Here is a tiny trained network, its code and every weight. The questions are about switching its units off for an input and a target symbol, where a switched-off unit gives its printed mean instead of its output.

import numpy as np


def w(rows, s, z=0):
    codes = np.array(rows[::2]) - 128.0
    scale = np.full(codes.shape[1], s)
    scale[-1] = z or s
    return codes * scale


def f(y):
    return y / 2 * (1 + np.tanh(0.7978845608 * (y + 0.044715 * y**3)))


def softmax(a):
    e = np.exp(a - a.max(-1, keepdims=True))
    return e / e.sum(-1, keepdims=True)


def log_softmax(a):
    a = a - a.max(-1, keepdims=True)
    return a - np.log(np.exp(a).sum(-1, keepdims=True))


def net(x, mask):
    ids = ['ΔΞΠβγεζηθλμτψω'.index(c) for c in x.split()]
    T = len(ids)
    res = E[ids] + P[:T]
    q, k, v = (res @ M[0].T for M in (Q, K, V))
    z = softmax(np.where(np.tri(T) > 0, q @ k.T / 2**0.5, -1e9)) @ v
    res = res + np.where(mask[0], z, O[0][:, -1]) @ O[0][:, :-1]
    y = f(res @ A[0][:, :-1].T + A[0][:, -1])
    res = res + np.where(mask[1:9], y, B[0][:, -1]) @ B[0][:, :-1]
    return log_softmax(res[-1] @ U[:, :-1].T + U[:, -1])


Q, K, V, O, A, B = {}, {}, {}, {}, {}, {}
E = w([
[180,136,218,83,87,78,155],'Δ',
[65,154,107,166,121,101,73],'Ξ',
[6,126,133,148,130,61,106],'Π',
[47,136,117,167,119,30,85],'β',
[177,86,170,128,87,127,218],'γ',
[74,156,102,163,134,151,88],'ε',
[202,99,186,164,120,118,173],'ζ',
[102,159,97,183,140,158,71],'η',
[99,143,98,193,108,10,61],'θ',
[38,140,128,151,142,201,97],'λ',
[2,129,134,145,141,133,115],'μ',
[148,160,77,218,101,24,43],'τ',
[158,169,78,211,116,119,40],'ψ',
[150,122,145,18,39,154,188],'ω',
],0.005)
P = w([
[134,173,148,145,173,113,153],'0',
[107,76,255,144,32,131,19],'1',
[120,185,136,161,25,124,162],'2',
[120,90,80,73,139,114,96],'3',
[122,81,148,157,73,158,86],'4',
[105,164,65,161,66,105,215],'5',
],0.0051)
Q[0] = w([
[92,158,59,106,254,111,61],'h0',
[125,212,99,138,128,114,204],'h0',
],0.041)
K[0] = w([
[82,95,214,156,83,122,7],'h0',
[162,31,104,50,254,107,73],'h0',
],0.029)
V[0] = w([
[252,124,121,131,127,202,121],'h0',
[49,121,155,91,139,226,163],'h0',
],0.029)
O[0] = w([
[173,54,61,129,190,131,58,5],'h0',
[128,99,146,253,123,123,164,169],'h0',
],0.016,0.0017)
A[0] = w([
[89,142,75,115,145,134,80,2],'n0',
[194,107,188,154,131,121,195,90],'n1',
[69,152,124,207,140,131,89,207],'n2',
[173,107,124,84,111,124,164,223],'n3',
[164,145,157,214,250,99,118,110],'n4',
[97,85,58,180,138,120,81,131],'n5',
[102,125,130,212,153,135,127,52],'n6',
[55,159,51,169,142,124,42,208],'n7',
],0.019,0.007)
B[0] = w([
[169,241,18,106,71,131,167,149],'n0',
[126,78,143,2,115,110,99,218],'n1',
[213,135,79,181,216,103,171,250],'n2',
[190,60,155,159,95,119,84,198],'n3',
[151,210,177,121,153,141,58,194],'n4',
[157,95,140,97,60,212,231,210],'n5',
[45,108,114,191,23,157,64,212],'n6',
[20,117,145,100,201,149,83,193],'n7',
],0.022,0.011)
U = w([
[10,117,188,113,169,103,43,122],'Δ',
[153,215,131,171,115,103,189,214],'Ξ',
[168,174,139,67,177,102,191,88],'Π',
[44,200,181,149,52,107,149,143],'β',
[96,71,142,90,227,163,168,16],'γ',
[226,162,47,182,195,103,182,115],'ε',
[72,144,89,97,78,165,161,1],'ζ',
[117,125,140,143,253,77,88,194],'η',
[168,79,209,72,130,139,25,183],'θ',
[110,159,110,193,106,94,61,97],'λ',
[169,41,89,157,64,125,205,154],'μ',
[169,185,74,120,80,134,153,45],'τ',
[103,165,69,101,159,112,73,135],'ψ',
[100,164,130,198,124,184,134,138],'ω',
],0.0056,0.0053)

Each question gives the input, a string of symbols that net reads in full, and the target symbol t.
The units are the heads (2 rows each of Q, K, V and O) and the neurons (one row each of A and B). Each row of codes is followed by its name. A weight is (code - 128) times the scale printed after its matrix; where a second scale follows, it is the last column's (O, A, B and U).
mask holds one flag per unit, heads first, then neurons. A switched-off unit (its flag False) gives its mean, the last column of its rows in O or B, instead of its output. The means were averaged over made-up inputs and are rounded, as every weight is.
A unit's drop is (log p(t) with every unit on - log p(t) with that unit switched off) / (log p(t) with every unit on - log p(t) with every unit switched off).
The circuit of an input: a set's keep is (log p(t) with only the set's units on - log p(t) with every unit switched off) / (log p(t) with every unit on - log p(t) with every unit switched off). Starting from all 9 units, units are removed one at a time, each time the one whose removal leaves the highest keep (on an exact tie, the one counted first), for as long as the keep stays at least 0.8.
units of the circuit, in order: the units of the circuit, biggest drop first
top k neurons: the k neurons with the biggest drops, biggest first
input β ω τ, target β: top 2 neurons	(n2, n1)
input τ ω β, target τ: top neuron	(n0)
input ε ε ψ τ ω γ, target θ: top 3 neurons	(n2, n5, n3)
input Δ τ Ξ λ ε, target Ξ: top 3 neurons	(n1, n6, n7)
input ε ψ θ, target ε: units of the circuit, in order	(n2, h0, n6)
input γ ω μ, target γ: top 3 neurons	(n7, n6, n5)
input β Δ η ω ω γ, target θ: top 3 neurons	(n4, n1, n0)
input λ Δ τ, target λ: top 2 neurons	(n6, n2)
input ζ Π μ Π τ, target μ: top 3 neurons	(n2, n6, n1)
input μ β λ, target μ: top 2 neurons	(n2, n6)
input ζ Ξ ω ω, target μ: units of the circuit, in order	(h0, n4)
input ψ ζ μ, target ψ: units of the circuit, in order	(n0, h0, n7)
input ψ ψ θ, target ψ: units of the circuit, in order	(n0, h0, n7)
input ψ Π τ ε τ, target τ: units of the circuit, in order	(n0, h0)
input ω ω ζ γ μ, target ζ: units of the circuit, in order	(h0, n0, n5, n2)
input ω ω Ξ Π Ξ ζ, target θ: units of the circuit, in order	(n4, n1, h0)
input ζ Π μ γ β ψ, target γ: units of the circuit, in order	(n7, h0, n5)
input θ ε ω ω γ ω, target μ: units of the circuit, in order	(n7, n4)
input ω ζ ψ ω τ, target ψ: top 3 neurons	(n0, n7, n5)
input ω ε ε μ τ μ, target μ: units of the circuit, in order	(h0, n2, n6, n1)
input η ω λ, target η: units of the circuit, in order	(n5, n6)
input Π θ τ η ε μ, target η: top 3 neurons	(n5, n6, n0)
